Below are the code and all the weights of a small trained network. Each question names an input and a target symbol and asks about switching units off, where a switched-off unit gives its printed mean instead of its output.

import numpy as np


def w(rows, s, z=0):
    codes = np.array(rows[::2]) - 128.0
    scale = np.full(codes.shape[1], s)
    scale[-1] = z or s
    return codes * scale


def norm(h):
    return h / np.sqrt((h * h).mean(-1, keepdims=True) + 1e-5)


def f(y):
    return np.maximum(y, 0)


def softmax(a):
    e = np.exp(a - a.max(-1, keepdims=True))
    return e / e.sum(-1, keepdims=True)


def log_softmax(a):
    a = a - a.max(-1, keepdims=True)
    return a - np.log(np.exp(a).sum(-1, keepdims=True))


def net(x, mask):
    ids = ['ΘΞΩβγζ'.index(c) for c in x.split()]
    T = len(ids)
    res = E[ids] + P[:T]
    r = norm(res)
    for j in range(2):
        rows = slice(2 * j, 2 * j + 2)
        q, k, v = (r @ M[0][rows].T for M in (Q, K, V))
        z = softmax(np.where(np.tri(T) > 0, q @ k.T / 2**0.5, -1e9)) @ v
        o = O[0][rows]
        res = res + np.where(mask[j], z, o[:, -1]) @ o[:, :-1]
    y = f(norm(res) @ A[0][:, :-1].T + A[0][:, -1])
    res = res + np.where(mask[2:10], y, B[0][:, -1]) @ B[0][:, :-1]
    return log_softmax(norm(res)[-1] @ U[:, :-1].T + U[:, -1])


Q, K, V, O, A, B = {}, {}, {}, {}, {}, {}
E = w([
[54,161,187,181,103],'Θ',
[28,78,6,122,56],'Ξ',
[188,59,209,236,167],'Ω',
[40,123,121,110,119],'β',
[152,94,227,25,82],'γ',
[35,82,200,84,165],'ζ',
],0.014)
P = w([
[150,87,147,58,51],'0',
[152,80,156,78,95],'1',
[152,111,149,107,104],'2',
[151,133,145,108,133],'3',
[148,137,124,100,168],'4',
[113,94,147,170,154],'5',
[128,92,133,183,144],'6',
[147,241,1,149,68],'7',
],0.0083)
Q[0] = w([
[185,97,198,111,148],'head 1',
[140,99,183,58,101],'head 1',
[84,94,108,84,117],'head 2',
[2,123,166,214,155],'head 2',
],0.0091)
K[0] = w([
[163,132,197,71,109],'head 1',
[125,176,111,23,138],'head 1',
[190,98,167,103,139],'head 2',
[2,144,173,138,171],'head 2',
],0.0086)
V[0] = w([
[145,104,151,165,162],'head 1',
[79,203,145,181,160],'head 1',
[41,8,107,150,122],'head 2',
[169,105,62,136,146],'head 2',
],0.014)
O[0] = w([
[57,130,154,141,207,111],'head 1',
[161,177,153,213,76,118],'head 1',
[120,159,84,84,254,253],'head 2',
[190,131,167,169,115,9],'head 2',
],0.0082,0.012)
A[0] = w([
[58,215,140,134,148,219],'neuron 1',
[242,138,49,54,144,252],'neuron 2',
[153,131,158,203,244,208],'neuron 3',
[233,112,11,124,68,109],'neuron 4',
[132,241,122,196,75,149],'neuron 5',
[132,73,118,39,159,162],'neuron 6',
[123,71,208,164,255,147],'neuron 7',
[84,209,133,138,157,73],'neuron 8',
],0.0087,0.0039)
B[0] = w([
[200,96,105,96,116,254],'neuron 1',
[160,154,243,244,174,191],'neuron 2',
[159,190,60,181,117,203],'neuron 3',
[105,117,236,51,204,137],'neuron 4',
[143,123,91,208,140,154],'neuron 5',
[152,153,126,200,2,225],'neuron 6',
[128,143,85,95,74,213],'neuron 7',
[134,126,188,144,178,186],'neuron 8',
],0.0088,0.0093)
U = w([
[95,216,66,20,35,125],'Θ',
[113,145,143,107,205,187],'Ξ',
[141,173,87,235,49,212],'Ω',
[157,35,104,143,123,10],'β',
[119,167,167,120,2,159],'γ',
[95,66,155,176,122,3],'ζ',
],0.0092,0.0018)

Each question gives the input, a string of symbols that net reads in full, and the target symbol t.
The units are the heads (2 rows each of Q, K, V and O) and the neurons (one row each of A and B). Each row of codes is followed by its name. A weight is (code - 128) times the scale printed after its matrix; where a second scale follows, it is the last column's (O, A, B and U).
mask holds one flag per unit, heads first, then neurons. A switched-off unit (its flag False) gives its mean, the last column of its rows in O or B, instead of its output. The means were averaged over made-up inputs and are rounded, as every weight is.
A unit's drop is (log p(t) with every unit on - log p(t) with that unit switched off) / (log p(t) with every unit on - log p(t) with every unit switched off).
The circuit of an input: a set's keep is (log p(t) with only the set's units on - log p(t) with every unit switched off) / (log p(t) with every unit on - log p(t) with every unit switched off). Starting from all 10 units, units are removed one at a time, each time the one whose removal leaves the highest keep (on an exact tie, the one counted first), for as long as the keep stays at least 0.8.
units of the circuit, in order: the units of the circuit, biggest drop first
top k neurons: the k neurons with the biggest drops, biggest first
heads that matter: for each layer, one digit per head in row order, 1 if its drop is at least 0.15 and else 0, layers parted by /
drop of u: that unit's drop, to one decimal
input β Ω β, target Ξ: top 2 neurons	(neuron 2; neuron 7)
input β Ω γ Θ Ω β Θ, target Ξ: heads that matter	11
input γ Θ ζ γ Ω, target Ω: heads that matter	00
input Θ Θ Θ β Ω Θ β γ, target γ: heads that matter	01
input β β Ω γ Θ, target Θ: top neuron	(neuron 2)
input Θ Θ β Ω Ξ Θ Θ β, target Ξ: heads that matter	00
input ζ Ξ β Ξ, target Ξ: units of the circuit, in order	(head 2; neuron 2; neuron 4; head 1)
input β β Ω Θ, target Θ: heads that matter	00
input Ξ Ω γ, target γ: top 3 neurons	(neuron 6; neuron 2; neuron 1)
input Θ Ξ Ξ Ξ, target Ξ: top 4 neurons	(neuron 4; neuron 2; neuron 7; neuron 3)
input Ω ζ Θ Θ, target Ξ: top 3 neurons	(neuron 6; neuron 8; neuron 1)
input Θ Ξ γ Θ Θ ζ, target Θ: drop of neuron 7	0.1
input Θ Θ Θ Θ Ω Ξ ζ, target Θ: drop of neuron 7	0.3
